Below are the code and all the weights of a small trained network. Each question names an input and a class and asks about switching units off, where a switched-off unit gives its printed mean instead of its output.

import numpy as np


def w(rows, s, z=0):
    codes = np.array(rows[::2]) - 128.0
    scale = np.full(codes.shape[1], s)
    scale[-1] = z or s
    return codes * scale


def norm(h):
    return h / np.sqrt((h * h).mean(-1, keepdims=True) + 1e-5)


def f(y):
    return y / 2 * (1 + np.tanh(0.7978845608 * (y + 0.044715 * y**3)))


def log_softmax(a):
    a = a - a.max(-1, keepdims=True)
    return a - np.log(np.exp(a).sum(-1, keepdims=True))


def net(x, mask):
    res = np.array(x, float).reshape(1, 5) / 4 @ E
    u = 0
    for l in range(4):
        y = f(norm(res) @ A[l][:, :-1].T + A[l][:, -1])
        res = res + np.where(mask[u : u + 4], y, B[l][:, -1]) @ B[l][:, :-1]
        u += 4
    return log_softmax(norm(res)[-1] @ U[:, :-1].T + U[:, -1])


A, B = {}, {}
E = w([
[1,176,114,114,93],'x0',
[130,121,125,135,115],'x1',
[121,116,111,103,99],'x2',
[122,52,212,84,157],'x3',
[143,129,135,134,103],'x4',
],0.011)
A[0] = w([
[196,117,87,63,74,193],'0.n1',
[147,114,40,188,255,198],'0.n2',
[39,199,25,78,131,77],'0.n3',
[19,142,182,195,198,2],'0.n4',
],0.0074,0.0024)
B[0] = w([
[187,137,38,209,212,176],'0.n1',
[177,107,1,127,155,205],'0.n2',
[155,185,168,181,186,253],'0.n3',
[61,89,106,134,31,167],'0.n4',
],0.0063,0.0048)
A[1] = w([
[2,119,177,57,123,76],'1.n1',
[183,9,130,133,8,125],'1.n2',
[69,179,131,252,62,6],'1.n3',
[136,157,121,51,102,22],'1.n4',
],0.0065,0.0024)
B[1] = w([
[149,71,57,121,1,252],'1.n1',
[42,147,133,71,148,194],'1.n2',
[105,119,210,191,131,229],'1.n3',
[59,121,49,103,162,85],'1.n4',
],0.011,0.0028)
A[2] = w([
[34,255,62,220,171,135],'2.n1',
[142,26,185,81,217,111],'2.n2',
[122,165,69,20,60,110],'2.n3',
[162,60,250,137,195,255],'2.n4',
],0.0063,0.0036)
B[2] = w([
[130,162,200,153,110,253],'2.n1',
[113,121,147,102,244,204],'2.n2',
[138,93,205,224,127,136],'2.n3',
[24,186,65,49,134,245],'2.n4',
],0.011,0.005)
A[3] = w([
[87,14,133,154,189,149],'3.n1',
[174,105,182,247,68,248],'3.n2',
[254,190,70,188,153,236],'3.n3',
[50,189,111,147,174,146],'3.n4',
],0.007,0.0011)
B[3] = w([
[114,105,175,40,196,157],'3.n1',
[150,123,145,76,254,235],'3.n2',
[185,37,105,164,81,254],'3.n3',
[199,179,88,155,65,185],'3.n4',
],0.009,0.0047)
U = w([
[238,95,64,198,120,89],'0',
[134,247,220,218,89,50],'1',
[122,153,135,20,189,252],'2',
[65,66,177,106,22,80],'3',
],0.013,0.0017)

Each question gives the input, the list of numbers given to net, and the class t.
The units are the neurons (one row each of A and B). Each row of codes is followed by its name. A weight is (code - 128) times the scale printed after its matrix; where a second scale follows, it is the last column's (A, B and U).
mask holds one flag per neuron, layer by layer. A switched-off neuron (its flag False) gives its mean, the last column of its row in B, instead of its output. The means were averaged over made-up inputs and are rounded, as every weight is.
A unit's drop is (log p(t) with every unit on - log p(t) with that unit switched off) / (log p(t) with every unit on - log p(t) with every unit switched off).
The circuit of an input: a set's keep is (log p(t) with only the set's units on - log p(t) with every unit switched off) / (log p(t) with every unit on - log p(t) with every unit switched off). Starting from the 12 units with the biggest drops (on a tie, the unit counted first), units are removed one at a time, each time the one whose removal leaves the highest keep (on an exact tie, the one counted first), for as long as the keep stays at least 0.8.
circuit, biggest first: the units of the circuit, biggest drop first
most important unit: the unit with the biggest drop
top k neurons: the k neurons with the biggest drops, biggest first
k most important neurons of layer l: the k neurons of layer l with the biggest drops, biggest first
drop when u is switched off: that unit's drop, to one decimal
input [7,-7,2,-2,-1], class 1: most important unit : 0.n3
input [2,1,-6,8,-6], class 3: circuit, biggest first : 1.n1, 0.n4
input [-8,-3,4,1,7], class 2: circuit, biggest first : 1.n2, 2.n4
input [-1,-2,2,1,7], class 2: top 2 neurons : 0.n2, 1.n1
input [7,4,6,0,1], class 1: top 2 neurons : 0.n3, 3.n3
input [3,-8,-2,8,-7], class 3: circuit, biggest first : 1.n1, 3.n2
input [1,-6,-8,5,1], class 3: top 3 neurons : 0.n4, 1.n1, 0.n3
input [4,-7,2,1,-4], class 3: top 4 neurons : 1.n1, 0.n4, 0.n1, 2.n1
input [3,-8,-5,1,-5], class 3: top 2 neurons : 0.n4, 1.n1
input [0,7,4,2,8], class 2: 2 most important neurons of layer 0 : 0.n1, 0.n4
input [-1,-3,5,0,-6], class 0: drop when 1.n2 is switched off : 0.0
input [7,-3,3,0,-8], class 1: drop when 3.n3 is switched off : 0.2
input [3,2,-1,7,-6], class 3: drop when 1.n1 is switched off : 0.9
input [-6,-7,-2,1,-1], class 2: circuit, biggest first : 2.n4
